Below is a small trained network, with its code and all its weights. Each question gives an input and a class and asks what happens when units are switched off, that is, made to give their printed mean instead of their output.

import numpy as np


def w(rows, s, z=0):
    codes = np.array(rows[::2]) - 128.0
    scale = np.full(codes.shape[1], s)
    scale[-1] = z or s
    return codes * scale


def f(y):
    return np.maximum(y, 0)


def log_softmax(a):
    a = a - a.max(-1, keepdims=True)
    return a - np.log(np.exp(a).sum(-1, keepdims=True))


def net(x, mask):
    res = np.array(x, float).reshape(1, 4) / 4 @ E
    y = f(res @ A[0][:, :-1].T + A[0][:, -1])
    res = res + np.where(mask, y, B[0][:, -1]) @ B[0][:, :-1]
    return log_softmax(res[-1] @ U[:, :-1].T + U[:, -1])


A, B = {}, {}
E = w([
[221,21,127,88],'x0',
[154,142,158,47],'x1',
[89,130,49,47],'x2',
[78,10,110,154],'x3',
],0.012)
A[0] = w([
[109,156,109,131,235],'n1',
[119,183,172,125,165],'n2',
[162,168,113,128,177],'n3',
[125,124,60,144,151],'n4',
[113,76,147,121,133],'n5',
[124,88,156,126,201],'n6',
[92,85,128,125,141],'n7',
[104,136,58,98,103],'n8',
[99,105,136,108,126],'n9',
[185,101,133,172,209],'n10',
[143,54,146,124,134],'n11',
[113,140,147,167,225],'n12',
[119,76,168,140,191],'n13',
[93,179,147,105,180],'n14',
[93,103,89,87,204],'n15',
[112,184,120,116,120],'n16',
[136,135,91,88,200],'n17',
[249,115,194,99,237],'n18',
[59,130,87,126,101],'n19',
[159,112,116,107,134],'n20',
[177,72,142,44,197],'n21',
[114,42,164,129,191],'n22',
[133,87,145,114,138],'n23',
[110,115,68,115,142],'n24',
[144,120,163,195,154],'n25',
[99,135,56,123,181],'n26',
[149,112,118,68,225],'n27',
[103,161,148,121,166],'n28',
[87,105,87,116,252],'n29',
[146,95,171,194,212],'n30',
[129,91,121,94,186],'n31',
[122,160,136,95,183],'n32',
[151,152,116,101,136],'n33',
[138,165,115,94,185],'n34',
],0.018,0.0041)
B[0] = w([
[144,182,174,83,181],'n1',
[97,255,167,86,191],'n2',
[105,149,228,120,172],'n3',
[175,79,150,105,179],'n4',
[115,158,81,126,185],'n5',
[107,136,36,174,180],'n6',
[153,96,108,149,188],'n7',
[185,99,132,94,194],'n8',
[141,153,103,82,159],'n9',
[123,155,139,186,198],'n10',
[76,156,95,144,213],'n11',
[184,198,175,111,180],'n12',
[95,134,99,184,194],'n13',
[108,175,141,60,197],'n14',
[158,53,76,81,205],'n15',
[118,175,91,70,187],'n16',
[152,74,159,99,180],'n17',
[78,106,171,156,250],'n18',
[147,109,180,122,204],'n19',
[109,80,129,149,167],'n20',
[67,75,113,163,238],'n21',
[110,149,74,141,229],'n22',
[73,130,67,126,175],'n23',
[199,83,105,129,188],'n24',
[167,217,186,238,192],'n25',
[221,83,115,62,202],'n26',
[107,76,110,110,195],'n27',
[109,174,158,76,174],'n28',
[173,121,88,101,210],'n29',
[159,198,128,237,210],'n30',
[99,81,73,107,185],'n31',
[96,136,177,54,174],'n32',
[124,114,160,106,162],'n33',
[113,90,198,83,179],'n34',
],0.0089,0.017)
U = w([
[251,98,130,100,245],'0',
[194,186,170,219,98],'1',
[125,197,163,70,164],'2',
[97,146,58,148,122],'3',
[122,101,169,140,5],'4',
],0.015,0.0012)

Each question gives the input, the list of numbers given to net, and the class t.
The units are the neurons (one row each of A and B). Each row of codes is followed by its name. A weight is (code - 128) times the scale printed after its matrix; where a second scale follows, it is the last column's (A, B and U).
mask holds one flag per neuron, in row order. A switched-off neuron (its flag False) gives its mean, the last column of its row in B, instead of its output. The means were averaged over made-up inputs and are rounded, as every weight is.
A unit's drop is (log p(t) with every unit on - log p(t) with that unit switched off) / (log p(t) with every unit on - log p(t) with every unit switched off).
The circuit of an input: a set's keep is (log p(t) with only the set's units on - log p(t) with every unit switched off) / (log p(t) with every unit on - log p(t) with every unit switched off). Starting from the 12 units with the biggest drops (on a tie, the unit counted first), units are removed one at a time, each time the one whose removal leaves the highest keep (on an exact tie, the one counted first), for as long as the keep stays at least 0.8.
units of the circuit, in order: the units of the circuit, biggest drop first
k most important neurons: the k neurons with the biggest drops, biggest first
drop of u: that unit's drop, to one decimal
input [3,5,-4,-4], class 4: most important neuron -> [n18]
input [-7,8,-6,6], class 1: units of the circuit, in order -> [n25; n30]
input [6,1,-4,-8], class 1: 2 most important neurons -> [n10; n15]
input [3,-7,4,5], class 0: 3 most important neurons -> [n26; n4; n24]
input [-2,7,-5,5], class 1: 2 most important neurons -> [n15; n30]
input [-8,-4,-1,4], class 1: 2 most important neurons -> [n25; n32]
input [1,8,1,-2], class 4: 2 most important neurons -> [n21; n18]
input [2,6,1,-3], class 4: 2 most important neurons -> [n21; n18]
input [1,4,1,0], class 4: drop of n22 -> 0.1
input [0,-1,-4,6], class 1: drop of n30 -> 0.2
input [-3,-2,0,7], class 0: drop of n21 -> 0.3
